[[-1.59 -2.64  1.38  5.91 -3.07  0.71  5.47]
 [ 1.66  2.73 -1.47 -5.99  3.19 -0.71 -5.55]
 [ 1.27  2.14 -4.40  0.42  4.29 -0.96  0.04]] out -1.59, 0.04

[[ 0.54  1.22  0.49 -5.29]
 [-2.04 -3.29  3.90  3.72]] out 0.54, 3.72

[-0.44  1.63  2.43  0.44 -5.33  1.15 -0.78] out -0.44, -0.78

[ 1.56 -4.11 -3.39  3.83 -5.69] out 1.56, -5.69

[[ 2.82 -3.56  0.42  3.49 -0.85]
 [-0.02 -1.87  2.47 -3.00 -1.57]
 [ 4.77  0.31 -2.95 -1.10 -2.70]] out 2.82, -2.70

[[ 4.28 -0.50 -3.00 -3.71  2.35 -1.13]
 [ 5.09  0.02 -0.76 -2.97  1.84  1.85]] out 4.28, 1.85
---
-4.21   5.38  -2.46   0.96  -2.03
 2.15  -0.31  -4.57   0.82   5.19
-> -4.57

 5.74  -1.22   2.55  -0.15  -1.60  -4.49 -> -0.15

-1.05   1.81   0.95  -4.26   0.34  -5.40   0.64 -> 0.34

 5.45   3.96  -2.25   3.43   3.61 -> -2.25

-5.20   1.19   5.40   2.57   5.25 -> 5.40

 4.54  -3.85   4.16  -3.18 -> -3.85

 1.89  -1.93  -3.82  -4.98   0.45 -> -3.82

-2.18  -4.57   0.02  -2.35
-0.52  -2.73   0.30   0.14
 0.36   2.11   0.53  -0.46
-> 2.11

-5.56   0.33   1.80  -3.84   1.94  -2.26 -> -3.84

 6.13  -2.67  -1.25  -2.78  -2.13 -> -1.25
---
array([[3109, 1420, 1583, 1419, 1598, 1320, 1290, 1600, 1659, 1597, 1600],
       [1516, 1317, 4737, 1295, 1409, 4212, 9695, 9220, 1290, 2069, 7563],
       [1290, 1467, 4314, 1563, 7282, 5616, 1289, 5331, 1583, 3252, 5856],
       [1338, 1600, 1583, 1600, 1433, 9209, 1356, 1581, 1600, 1600, 1581],
       [1356, 1483, 1467, 1491, 3213, 1987, 1581, 1525, 1531, 1290, 1371],
       [1597, 1499, 1453, 1811, 4003, 1499, 1505, 1295, 1325, 6294, 1754]]) --> 1325

array([[223, 228, 233,  94, 228, 215],
       [148, 161, 176,  30, 179, 158],
       [247, 244, 241, 227, 236, 231],
       [222, 227, 234,  88, 230, 214],
       [254, 244, 240, 239, 238, 231]]) --> 239

array([[49, 29, 41, 41, 44, 40, 53, 50, 37, 50],
       [48, 63, 63, 44, 26,  5, 44, 47, 46, 43],
       [67, 35, 36, 53, 80, 79, 68, 66, 35, 52],
       [43, 62, 49, 32, 55, 43, 51, 31, 50, 49],
       [52, 40, 43, 60, 63, 53, 57, 45, 57, 50],
       [46, 35, 23, 43, 50, 86, 61, 35, 49, 50]]) --> 35

array([[-22, -12, -23,  11,  11,  20,  20,  17],
       [-23, -18, -14,  17,  14,  14,  14, -21],
       [ 18,  25,  13, -20, -20, -15, -18, -14],
       [-12, -18,  -4,  13,  13,  13,  15, -18],
       [  0,  -3,  -2, -14,  -2,  -2,  -5,  18],
       [ 11,  10,  11,  -5,  -8,  -6,  -6,  -5],
       [-10,  -3,  -9,  -6,  -2,   0,  -5,   6],
       [-13, -15,  -9,   0,   4,   6,   7,   5],
       [ 20,  31,  19, -15, -14, -14, -15,  -3],
       [ 25,  31,  23, -17, -23, -21, -17,   7],
       [ 10,  -2,   0,   9,  -6,  -7,  -3, -40]]) --> -7

array([[633, 654, 617, 664, 645, 645, 654, 705, 644, 619, 679, 606],
       [696, 223, 616, 646, 632, 697, 680, 701, 778, 240, 404, 543],
       [321, 621, 844, 279, 630, 572, 238, 984, 682, 618, 807, 609],
       [893, 568, 786, 956, 444, 635, 538, 794, 634, 424, 497, 555],
       [748, 577, 735, 814, 730, 294, 657, 492, 518, 414, 694, 559],
       [317, 828, 796, 647, 663, 738, 818, 503, 616, 375, 604, 492],
       [798, 572, 727, 319, 573, 771, 423, 467, 845, 617, 449, 749]]) --> 617
---
[[-6.14 -2.06 -4.30  5.03]
 [-0.52  4.90  0.01  4.76]
 [ 1.50 -3.96  2.24  3.19]] -2.06

[[ 2.92 -4.33 -0.33 -3.93 -0.05 -0.14  3.97]
 [-1.16  0.09  0.48  0.16  5.74 -0.03 -0.44]
 [ 2.89  0.02  5.28 -0.03 -0.08 -4.81 -1.32]] -4.33

[[-0.36 -2.01 -2.01 -1.72  5.00  2.86  3.04]
 [ 0.35  0.05  0.32  0.13  0.97  0.60  0.70]
 [-1.78  2.64  1.39  2.51  4.88  0.20 -2.02]] -2.01

[[-1.43  1.68 -4.41 -2.01  1.56]
 [-1.14  2.93  5.10  4.15 -1.84]
 [ 0.24  2.54  5.55  5.20 -0.30]] 1.68

[[ 0.93 -1.81 -1.80 -2.66 -0.38]
 [-0.97  4.24 -2.36  5.76 -0.64]
 [-0.34 -1.36  5.28 -1.57 -1.36]] -1.81

[[ 1.61  0.02  4.30 -0.56  1.07  0.57]
 [ 2.48 -0.84  4.91  2.51  2.38 -0.48]
 [ 4.22 -1.27  5.52  4.96  3.69 -1.53]] 0.02

[[ 2.15  2.12 -0.02  0.35  0.39  3.63  1.37]
 [-0.82 -0.62 -1.44 -0.75  2.36  4.35  0.26]
 [-1.68 -2.92  1.55 -1.55  1.24  3.78  5.11]] 2.12
